Below are the code and all the weights of a small trained network. Each question names an input and a class and asks about switching units off, where a switched-off unit gives its printed mean instead of its output.

import numpy as np


def w(rows, s, z=0):
    codes = np.array(rows[::2]) - 128.0
    scale = np.full(codes.shape[1], s)
    scale[-1] = z or s
    return codes * scale


def norm(h):
    return h / np.sqrt((h * h).mean(-1, keepdims=True) + 1e-5)


def f(y):
    return y / 2 * (1 + np.tanh(0.7978845608 * (y + 0.044715 * y**3)))


def log_softmax(a):
    a = a - a.max(-1, keepdims=True)
    return a - np.log(np.exp(a).sum(-1, keepdims=True))


def net(x, mask):
    res = np.array(x, float).reshape(1, 2) / 4 @ E
    u = 0
    for l in range(4):
        y = f(norm(res) @ A[l][:, :-1].T + A[l][:, -1])
        res = res + np.where(mask[u : u + 3], y, B[l][:, -1]) @ B[l][:, :-1]
        u += 3
    return log_softmax(norm(res)[-1] @ U[:, :-1].T + U[:, -1])


A, B = {}, {}
E = w([
[61,108,226,136,45,94,132,154,255,139,147],'x0',
[110,154,83,128,136,33,146,211,113,124,46],'x1',
],0.014)
A[0] = w([
[253,113,130,131,160,190,97,26,52,141,203,2],'L0N0',
[145,66,111,103,119,231,67,1,106,131,253,95],'L0N1',
[161,150,159,187,88,178,87,38,86,115,189,112],'L0N2',
],0.0063,0.0061)
B[0] = w([
[178,174,118,228,82,136,166,157,70,91,230,223],'L0N0',
[108,121,153,105,181,247,129,104,127,83,219,254],'L0N1',
[160,112,103,121,77,200,156,110,156,122,113,196],'L0N2',
],0.015,0.0092)
A[1] = w([
[116,48,134,43,145,153,50,110,136,255,96,5],'L1N0',
[177,69,227,200,39,33,105,179,160,143,18,8],'L1N1',
[153,126,115,115,247,143,79,68,84,132,41,87],'L1N2',
],0.0058,0.0029)
B[1] = w([
[117,126,131,132,141,156,207,144,89,128,185,110],'L1N0',
[140,251,145,118,84,142,174,99,78,113,180,255],'L1N1',
[223,124,36,136,99,146,102,109,178,161,177,151],'L1N2',
],0.014,0.0057)
A[2] = w([
[64,199,171,193,51,1,183,195,145,142,85,150],'L2N0',
[137,90,95,180,102,116,70,163,150,98,111,31],'L2N1',
[106,128,157,43,132,162,119,93,167,158,131,3],'L2N2',
],0.0087,0.0024)
B[2] = w([
[139,119,149,114,39,128,142,179,113,9,220,249],'L2N0',
[126,150,108,141,125,123,171,167,58,131,126,123],'L2N1',
[117,121,119,56,188,143,102,154,102,132,115,136],'L2N2',
],0.014,0.013)
A[3] = w([
[153,121,117,130,125,199,111,49,117,95,172,254],'L3N0',
[142,121,48,120,147,8,106,175,111,216,37,58],'L3N1',
[157,156,80,180,145,70,115,138,58,107,142,244],'L3N2',
],0.012,0.0012)
B[3] = w([
[103,118,130,133,123,6,137,134,122,179,32,254],'L3N0',
[138,73,110,76,121,201,59,115,119,68,149,170],'L3N1',
[105,149,132,66,150,127,113,144,202,150,112,202],'L3N2',
],0.016,0.014)
U = w([
[175,220,65,120,201,9,167,130,116,191,69,73],'0',
[39,43,222,73,124,128,121,73,214,190,93,161],'1',
[171,128,143,224,143,172,195,57,62,111,183,230],'2',
[151,109,144,184,133,169,87,161,139,104,80,3],'3',
[127,160,147,86,38,69,113,184,146,14,197,200],'4',
[155,111,60,42,170,155,13,147,164,91,102,228],'5',
[104,123,142,165,130,113,52,132,113,125,97,4],'6',
],0.014,0.0043)

Each question gives the input, the list of numbers given to net, and the class t.
The units are the neurons (one row each of A and B). Each row of codes is followed by its name. A weight is (code - 128) times the scale printed after its matrix; where a second scale follows, it is the last column's (A, B and U).
mask holds one flag per neuron, layer by layer. A switched-off neuron (its flag False) gives its mean, the last column of its row in B, instead of its output. The means were averaged over made-up inputs and are rounded, as every weight is.
A unit's drop is (log p(t) with every unit on - log p(t) with that unit switched off) / (log p(t) with every unit on - log p(t) with every unit switched off).
most important unit: the unit with the biggest drop
k most important neurons: the k neurons with the biggest drops, biggest first
top k neurons in layer l: the k neurons of layer l with the biggest drops, biggest first
drop when u is switched off: that unit's drop, to one decimal
input [-2,-1], class 2: top neuron in layer 0	[L0N0]
input [0,0], class 0: 2 most important neurons	[L0N0; L2N0]
input [-1,3], class 5: 2 most important neurons	[L0N0; L1N2]
input [-2,2], class 5: 2 most important neurons	[L0N1; L0N0]
input [-8,3], class 5: 2 most important neurons	[L0N1; L3N1]
input [-8,-3], class 0: 4 most important neurons	[L3N0; L2N0; L3N2; L3N1]
input [-7,-2], class 0: 2 most important neurons	[L3N0; L2N0]
input [-1,2], class 5: 4 most important neurons	[L0N0; L0N1; L2N0; L1N2]
input [1,-8], class 2: 3 most important neurons	[L0N0; L3N2; L0N1]
input [3,-8], class 1: 2 most important neurons	[L3N0; L2N0]
input [-5,2], class 5: 3 most important neurons	[L0N1; L2N0; L3N1]
input [-3,-2], class 2: 2 most important neurons	[L0N0; L0N1]
input [-2,4], class 5: 2 most important neurons	[L0N0; L0N1]
input [-8,7], class 5: most important unit	L3N1
input [-2,5], class 5: 2 most important neurons	[L0N0; L1N2]
input [-2,1], class 5: top 2 neurons in layer 0	[L0N1; L0N0]
input [6,-3], class 1: drop when L0N0 is switched off	0.4
input [-1,-6], class 2: drop when L0N0 is switched off	0.1
input [-1,0], class 0: drop when L2N0 is switched off	0.6
input [-5,4], class 5: top neuron in layer 0	[L0N1]
